Here is a tiny trained network, its code and every weight. The questions are about switching its units off for an input and a target symbol, where a switched-off unit gives its printed mean instead of its output.

import numpy as np


def w(rows, s, z=0):
    codes = np.array(rows[::2]) - 128.0
    scale = np.full(codes.shape[1], s)
    scale[-1] = z or s
    return codes * scale


def norm(h):
    return h / np.sqrt((h * h).mean(-1, keepdims=True) + 1e-5)


def f(y):
    return y / 2 * (1 + np.tanh(0.7978845608 * (y + 0.044715 * y**3)))


def softmax(a):
    e = np.exp(a - a.max(-1, keepdims=True))
    return e / e.sum(-1, keepdims=True)


def log_softmax(a):
    a = a - a.max(-1, keepdims=True)
    return a - np.log(np.exp(a).sum(-1, keepdims=True))


def net(x, mask):
    ids = ['ΓΨβδεζηξστφω'.index(c) for c in x.split()]
    T = len(ids)
    res = E[ids] + P[:T]
    r = norm(res)
    for j in range(2):
        rows = slice(3 * j, 3 * j + 3)
        q, k, v = (r @ M[0][rows].T for M in (Q, K, V))
        z = softmax(np.where(np.tri(T) > 0, q @ k.T / 3**0.5, -1e9)) @ v
        o = O[0][rows]
        res = res + np.where(mask[j], z, o[:, -1]) @ o[:, :-1]
    y = f(norm(res) @ A[0][:, :-1].T + A[0][:, -1])
    res = res + np.where(mask[2:10], y, B[0][:, -1]) @ B[0][:, :-1]
    return log_softmax(norm(res)[-1] @ U[:, :-1].T + U[:, -1])


Q, K, V, O, A, B = {}, {}, {}, {}, {}, {}
E = w([
[82,67,122,69],'Γ',
[155,104,91,86],'Ψ',
[127,116,129,54],'β',
[128,98,249,153],'δ',
[127,80,128,130],'ε',
[131,104,122,141],'ζ',
[116,131,120,50],'η',
[83,122,125,115],'ξ',
[143,131,87,114],'σ',
[172,172,103,88],'τ',
[91,60,106,152],'φ',
[62,110,127,119],'ω',
],0.013)
P = w([
[205,158,171,159],'0',
[92,65,68,94],'1',
[98,68,87,96],'2',
[119,81,97,94],'3',
[100,72,81,155],'4',
[157,143,68,96],'5',
[87,3,64,79],'6',
[123,55,130,74],'7',
[99,45,114,98],'8',
],0.0073)
Q[0] = w([
[46,215,109,144],'h0',
[76,31,17,4],'h0',
[214,87,131,97],'h0',
[180,1,174,93],'h1',
[45,114,144,69],'h1',
[150,252,188,233],'h1',
],0.0063)
K[0] = w([
[156,2,191,96],'h0',
[81,125,219,207],'h0',
[74,48,184,231],'h0',
[207,138,115,150],'h1',
[139,166,80,112],'h1',
[16,198,41,146],'h1',
],0.0083)
V[0] = w([
[121,131,109,70],'h0',
[198,101,65,96],'h0',
[53,186,150,163],'h0',
[129,94,122,186],'h1',
[55,102,169,3],'h1',
[193,154,160,81],'h1',
],0.013)
O[0] = w([
[151,77,128,88,136],'h0',
[123,116,87,74,102],'h0',
[118,127,219,164,96],'h0',
[122,178,61,76,122],'h1',
[234,139,104,167,255],'h1',
[144,12,196,136,153],'h1',
],0.011,0.0076)
A[0] = w([
[129,86,59,175,187],'n0',
[202,137,167,92,225],'n1',
[90,89,112,203,142],'n2',
[160,188,123,64,245],'n3',
[135,2,115,118,248],'n4',
[79,146,86,99,48],'n5',
[144,122,178,79,215],'n6',
[128,162,104,94,126],'n7',
],0.0097,0.0016)
B[0] = w([
[196,178,174,38,186],'n0',
[41,142,94,152,168],'n1',
[44,76,241,87,148],'n2',
[112,159,76,203,145],'n3',
[91,171,226,50,254],'n4',
[95,213,102,71,136],'n5',
[25,125,143,196,139],'n6',
[3,194,61,195,132],'n7',
],0.0059,0.0081)
U = w([
[253,67,83,83,67],'Γ',
[101,69,124,121,18],'Ψ',
[133,76,166,162,188],'β',
[101,181,183,86,29],'δ',
[55,139,65,141,253],'ε',
[36,81,99,129,116],'ζ',
[188,55,83,126,240],'η',
[87,135,202,209,184],'ξ',
[88,130,165,60,18],'σ',
[80,37,109,126,11],'τ',
[55,246,90,85,201],'φ',
[116,169,183,221,213],'ω',
],0.0068,0.003)

Each question gives the input, a string of symbols that net reads in full, and the target symbol t.
The units are the heads (3 rows each of Q, K, V and O) and the neurons (one row each of A and B). Each row of codes is followed by its name. A weight is (code - 128) times the scale printed after its matrix; where a second scale follows, it is the last column's (O, A, B and U).
mask holds one flag per unit, heads first, then neurons. A switched-off unit (its flag False) gives its mean, the last column of its rows in O or B, instead of its output. The means were averaged over made-up inputs and are rounded, as every weight is.
A unit's drop is (log p(t) with every unit on - log p(t) with that unit switched off) / (log p(t) with every unit on - log p(t) with every unit switched off).
The circuit of an input: a set's keep is (log p(t) with only the set's units on - log p(t) with every unit switched off) / (log p(t) with every unit on - log p(t) with every unit switched off). Starting from all 10 units, units are removed one at a time, each time the one whose removal leaves the highest keep (on an exact tie, the one counted first), for as long as the keep stays at least 0.8.
units of the circuit, in order: the units of the circuit, biggest drop first
most important unit: the unit with the biggest drop
heads that matter: for each layer, one digit per head in row order, 1 if its drop is at least 0.15 and else 0, layers parted by /
drop when u is switched off: that unit's drop, to one decimal
input Γ Ψ δ Γ Ψ δ, target Γ: most important unit -> h0
input φ φ ω φ, target φ: heads that matter -> 01
input ω Γ φ σ, target ω: heads that matter -> 10
input Γ ω β φ ξ ω Γ ω, target Γ: heads that matter -> 01
input ω ξ φ, target ω: heads that matter -> 11
input φ φ Γ σ Γ σ ζ ζ, target φ: heads that matter -> 01
input ω σ φ ξ Γ, target ω: heads that matter -> 11
input ω Γ ξ Ψ Γ ξ, target ω: heads that matter -> 10
input ω Γ ξ Γ ε β, target ω: heads that matter -> 10
input Γ ξ β η σ φ ξ, target Γ: heads that matter -> 01
input Γ Γ φ ξ φ ξ Ψ ξ Γ, target Γ: heads that matter -> 01
input Γ Γ Γ σ β ξ φ, target Γ: units of the circuit, in order -> h1; n0
input ξ Γ ω ω ε Γ, target ω: drop when h0 is switched off -> 0.8
input ω ω Ψ ζ, target ω: drop when h1 is switched off -> 0.1
input φ φ Ψ, target φ: units of the circuit, in order -> h1
input ω Γ Γ ξ, target ω: drop when h0 is switched off -> 0.5
